Below are the code and all the weights of a small trained network. Each question names an input and a class and asks about switching units off, where a switched-off unit gives its printed mean instead of its output.

import numpy as np


def w(rows, s, z=0):
    codes = np.array(rows[::2]) - 128.0
    scale = np.full(codes.shape[1], s)
    scale[-1] = z or s
    return codes * scale


def f(y):
    return np.maximum(y, 0)


def log_softmax(a):
    a = a - a.max(-1, keepdims=True)
    return a - np.log(np.exp(a).sum(-1, keepdims=True))


def net(x, mask):
    res = np.array(x, float).reshape(1, 5) / 4 @ E
    y = f(res @ A[0][:, :-1].T + A[0][:, -1])
    res = res + np.where(mask, y, B[0][:, -1]) @ B[0][:, :-1]
    return log_softmax(res[-1] @ U[:, :-1].T + U[:, -1])


A, B = {}, {}
E = w([
[20,72,46,156,232],'x0',
[2,183,195,27,115],'x1',
[166,102,98,68,98],'x2',
[86,58,116,174,22],'x3',
[116,161,127,147,128],'x4',
],0.0087)
A[0] = w([
[119,145,81,139,66,237],'n1',
[108,96,100,141,174,113],'n2',
[105,154,190,91,152,198],'n3',
[107,71,110,136,60,131],'n4',
[143,102,104,196,111,129],'n5',
[103,139,63,153,60,17],'n6',
[59,72,68,130,163,100],'n7',
[124,133,159,183,159,221],'n8',
[116,78,46,182,221,45],'n9',
[163,161,139,88,208,58],'n10',
[214,164,76,165,216,131],'n11',
[57,81,137,202,10,135],'n12',
[123,76,106,60,93,27],'n13',
[117,110,62,116,140,155],'n14',
[199,227,42,198,52,224],'n15',
[101,114,86,116,165,100],'n16',
[165,122,109,105,57,203],'n17',
[208,92,222,145,76,54],'n18',
[190,136,181,162,105,113],'n19',
[102,76,130,159,68,32],'n20',
[194,173,174,111,179,110],'n21',
[228,130,35,189,174,142],'n22',
[190,83,148,192,156,100],'n23',
[85,168,197,30,210,48],'n24',
[77,151,206,106,152,253],'n25',
[102,120,27,115,183,130],'n26',
[107,93,149,80,131,141],'n27',
[97,90,112,125,153,131],'n28',
[208,93,134,185,151,88],'n29',
[158,132,206,99,107,127],'n30',
[171,152,129,81,226,129],'n31',
[177,118,97,152,152,90],'n32',
],0.011,0.002)
B[0] = w([
[130,97,110,146,164,174],'n1',
[145,203,155,160,120,181],'n2',
[93,61,125,67,68,193],'n3',
[112,48,93,199,202,187],'n4',
[95,96,86,57,123,192],'n5',
[111,104,115,143,201,165],'n6',
[134,206,169,165,68,212],'n7',
[123,74,103,94,118,166],'n8',
[158,198,164,134,112,241],'n9',
[150,58,53,142,241,187],'n10',
[89,69,12,86,126,226],'n11',
[114,67,50,145,216,227],'n12',
[113,167,150,88,134,159],'n13',
[169,168,185,216,141,174],'n14',
[115,100,163,117,116,233],'n15',
[190,192,145,176,48,175],'n16',
[175,101,132,164,118,196],'n17',
[133,217,136,186,100,218],'n18',
[149,179,172,185,127,194],'n19',
[165,44,91,135,213,177],'n20',
[159,157,121,194,215,194],'n21',
[87,113,90,42,79,254],'n22',
[85,138,107,83,55,202],'n23',
[106,113,99,101,107,232],'n24',
[56,116,112,99,110,208],'n25',
[154,187,230,186,97,211],'n26',
[102,144,98,92,102,161],'n27',
[110,151,189,128,91,170],'n28',
[65,179,87,68,63,210],'n29',
[149,219,142,169,122,190],'n30',
[170,47,108,194,253,203],'n31',
[118,185,72,70,100,180],'n32',
],0.0059,0.011)
U = w([
[46,110,97,56,96,86],'0',
[134,77,104,195,247,251],'1',
[152,198,177,221,121,4],'2',
],0.015,0.0023)

Each question gives the input, the list of numbers given to net, and the class t.
The units are the neurons (one row each of A and B). Each row of codes is followed by its name. A weight is (code - 128) times the scale printed after its matrix; where a second scale follows, it is the last column's (A, B and U).
mask holds one flag per neuron, in row order. A switched-off neuron (its flag False) gives its mean, the last column of its row in B, instead of its output. The means were averaged over made-up inputs and are rounded, as every weight is.
A unit's drop is (log p(t) with every unit on - log p(t) with that unit switched off) / (log p(t) with every unit on - log p(t) with every unit switched off).
The circuit of an input: a set's keep is (log p(t) with only the set's units on - log p(t) with every unit switched off) / (log p(t) with every unit on - log p(t) with every unit switched off). Starting from the 12 units with the biggest drops (on a tie, the unit counted first), units are removed one at a time, each time the one whose removal leaves the highest keep (on an exact tie, the one counted first), for as long as the keep stays at least 0.8.
circuit, biggest first: the units of the circuit, biggest drop first
top k neurons: the k neurons with the biggest drops, biggest first
drop of u: that unit's drop, to one decimal
input [3,6,7,-7,7], class 1: circuit, biggest first	(n31)
input [-7,-7,-1,-1,-2], class 0: top 3 neurons	(n22; n29; n11)
input [7,-2,5,5,-4], class 2: circuit, biggest first	(n7; n26)
input [6,-4,7,-3,4], class 2: circuit, biggest first	(n26; n9)
input [-2,-3,-2,3,-1], class 0: circuit, biggest first	(n31; n26)
input [3,-3,-2,-3,1], class 0: circuit, biggest first	(n22; n12)
input [6,5,0,4,0], class 2: top 3 neurons	(n7; n22; n11)
input [-7,4,8,8,-7], class 1: top 2 neurons	(n12; n4)
input [-8,7,5,-7,-5], class 2: top 2 neurons	(n30; n21)
input [4,-2,-8,-3,0], class 2: top 3 neurons	(n9; n12; n26)
input [-7,-7,0,3,6], class 0: top 2 neurons	(n22; n29)
input [7,-8,-1,7,-6], class 0: drop of n5	0.2
input [-2,-5,-5,8,-2], class 1: drop of n12	0.3
input [-8,3,6,6,0], class 2: circuit, biggest first	(n18)
input [-2,4,4,-7,-2], class 1: drop of n31	0.2
